Group, then class:
[-11   7  -3  -3   2  -2  -3  -2   1  -6   3   4   3   7  -3  -6  -2  29
  -1   0   0   2   2  -3  -1   2   0  -2   3  -4   3   2] => <24>.S
[-8  0 -1 -6 -1 -2  2  0  1  5  4  1  2  1 -5 -4 -2 35  4 -1  0  1  3 -4
  1 -3 -2 -2  2  4  5 -5] => <23>.K
[-11   0  -3   3  10  -4   1  -4   0   0   0   4  -7   0  -4  -4  -1  34
   1   5  -2   1   4  -1  -4  -1  -2   3   4  -6   2   3] => <20>.P
[ -9  -2  -4 -24   6  -5   0  -1  -2   2  -2   1   4   1  -1  -4  -3  35
   1   5   1   3   1   3  -5   0  -2   2   6  -1   3  -1] => <20>.P
[-13  -1  -5  -4  -6   3  -3  -5  -1   1   5  -8   0   4  -3  -6  -3  40
  -3   0  -2  -2  -4  -3  -5   0   7  -2   9  -4   7  -2] => <16>.E
[-8  2  4 -1 -3 -2  3  3  4 11 -4  5  1 -5 -2  2 -5 16 -3  1 -1 -5  4  1
  3  3 -8  4  2  0  5  0] => <24>.S
[ -7   1  -3  -6   1   0  -2  -3  -4   4   5   4   1   3  -2 -10  -1  48
   1   3  -2   2   3 -10   1   5   0   3   9  12   3  -5] => <20>.Z
[-7  3  0 -2  2 -4 -3 -2  1 -4  3  8  3  0 -6 -6  1 40 -2 -3 -8  0  1  4
 -1 -3 -3 14  4  3  3 -2] => <23>.J
[-12   0  -1  -2   6   0   0  -3   0  -1   1  -1  -2   7  -4   0   1  26
  -3 -14   3   1  -1   2  -1 -13   1  -1   4   0   4  -1] => <20>.P
[-10  12  -4  -4   2  -2  -2  -1   4   0  -1  -4  -2   2  -6  -7   0  33
   1   3   0  -1  -1  -3  -3   0  -6   1  -1  -2   3  -1] => <16>.E
[-9  2 -6 -6 -3 -3 54 -8  2  3  0  2  3  3 -2 -5 11 39  5  0 -1 -4  1 -3
 -4 -3 -1  4  4 -4  0  3] => <20>.Z
[-11   2  -2  -2  -8  -3  -1  -1  -1  -7   0   3   1  -2  -2   4 -13  25
  -3   2   1  -5  -2  -1   1   1   0   0   5   5  -1   0] => <24>.S
[ 1 -1  1  2 -1 -5 -2  0 -8  2  1  1  0 -3  1 -5 -1 22  0  2 -2  2  0 -1
  3  3 -4  5 -5  2 -1  6] => <23>.K
[-13  -4   8   1  -4   1  -1  -2   1   5  -1   8  -2  -3  -5  -6  -3  32
   2   2   0  -4   6  -4  -2  -3  -4   2   5  -3   5  -2] => <20>.Z
[-10   0  -5  -4   0  -6  -4  -3  -2  -4  -4   2   3  -2  -2  -5   6  42
   9   4   0   2   8  -5  -1  -1  -1  -1   6   2   1  -6] => <16>.E
[-7  5 -3 -1 -1 -5 -3 -7  5  1  3  1  3  1 -2 -2 -2 44  3  1  1  2 -1 -6
 -3  3  2  1  1  3 -1  1] => <16>.R
[-5  3  1 -1 -3 -2  1 -2  1  3  2  2  1  0  2 -2  0 39  3  0 -2 -1  6 -6
 -5  1  0  0  3  2  4  1] => <23>.K

Group, then class:
[ 1  0  0  0  1  0  0  0  1  0  1  4  4 -1 -1  0  0 -1 -1  2  0  0  1  1
 -1  0 -1  2 -2 -5  0 -3] => <65>.pive
[ 1  0  0 -1  1  0  0  0  1  0  2  3  2 -1 -2  0  0 -1 -1  1  0  1  0  1
 -2  0 -1  2  0 -3  0 -2] => <65>.sib
[ 1  0  0 -1  1  1  0  0  1  0  1  3  3 -1 -1  0  0 -1  0  2  0  1  0  0
 -1  1 -1  2 -1 -3  0 -1] => <65>.sib
[ 1  1 -1  1  0 -1 -2 -1  0  0  1  2  5 -2  0  0  1 -1 -1  1 -1  0  0  0
  1 -1 -2  1 -4 -2  0 -1] => <61>.fitab
[ 2  1  0  1  0 -1 -1 -1  0  0  1  3  6 -2  0 -1  1 -1 -1  1 -1  0  0  0
  1 -1 -1  1 -5 -2  0  0] => <61>.fitab
[ 1  0  0  0  1  0  0 -1  0  0  1  2  3 -2 -1  0  0 -1  0  1  0  1  0  1
 -1  0 -1  2 -2 -3  0 -1] => <65>.pive
[ 1  0  0 -1  1  0  0  0  1  0  1  4  4 -2 -1  0  0 -1 -1  2  0  1  1  1
 -1  0 -1  3 -2 -4  0 -2] => <65>.pive
[ 1  1 -1  0  0 -1 -1 -1  0  0  1  1  5 -3  0  0  1 -1  0  1 -1  0  0  0
  0 -1 -1  1 -3 -3  0  0] => <61>.vime
[ 2  2  0  0  0 -1 -2 -1  0  0  1  3  6 -2 -1 -1  1 -2 -1  1 -1  0  0  0
  0 -2 -1  1 -5 -2  0  0] => <61>.fitab
[ 2  1  0  0  0 -1 -2 -2  0  0  1  4  6 -3  0  0  1 -1 -1  1 -1  1  0  0
  0 -1 -1  2 -4 -3  0 -2] => <61>.vime
[ 2  1  0  1  1 -1 -2 -2  0  0  1  2  7 -3  0  0  1 -2 -1  1 -1  1  0  0
  0 -1 -1  2 -5 -3  0 -1] => <61>.vime
[ 0  0  0  0  0  1  0  0  0  0  1  2  0 -1 -1  0  1 -1  0  1  0  0  0  0
 -1  0 -1  1  0 -2  0 -1] => <65>.sib
[ 0  0  0  0  0  0  0 -1  0  0  0  0 -1  0  0  0  1  0  0  0  0  0  0  0
  1 -1  0  0 -1  0  0  0] => <61>.vime
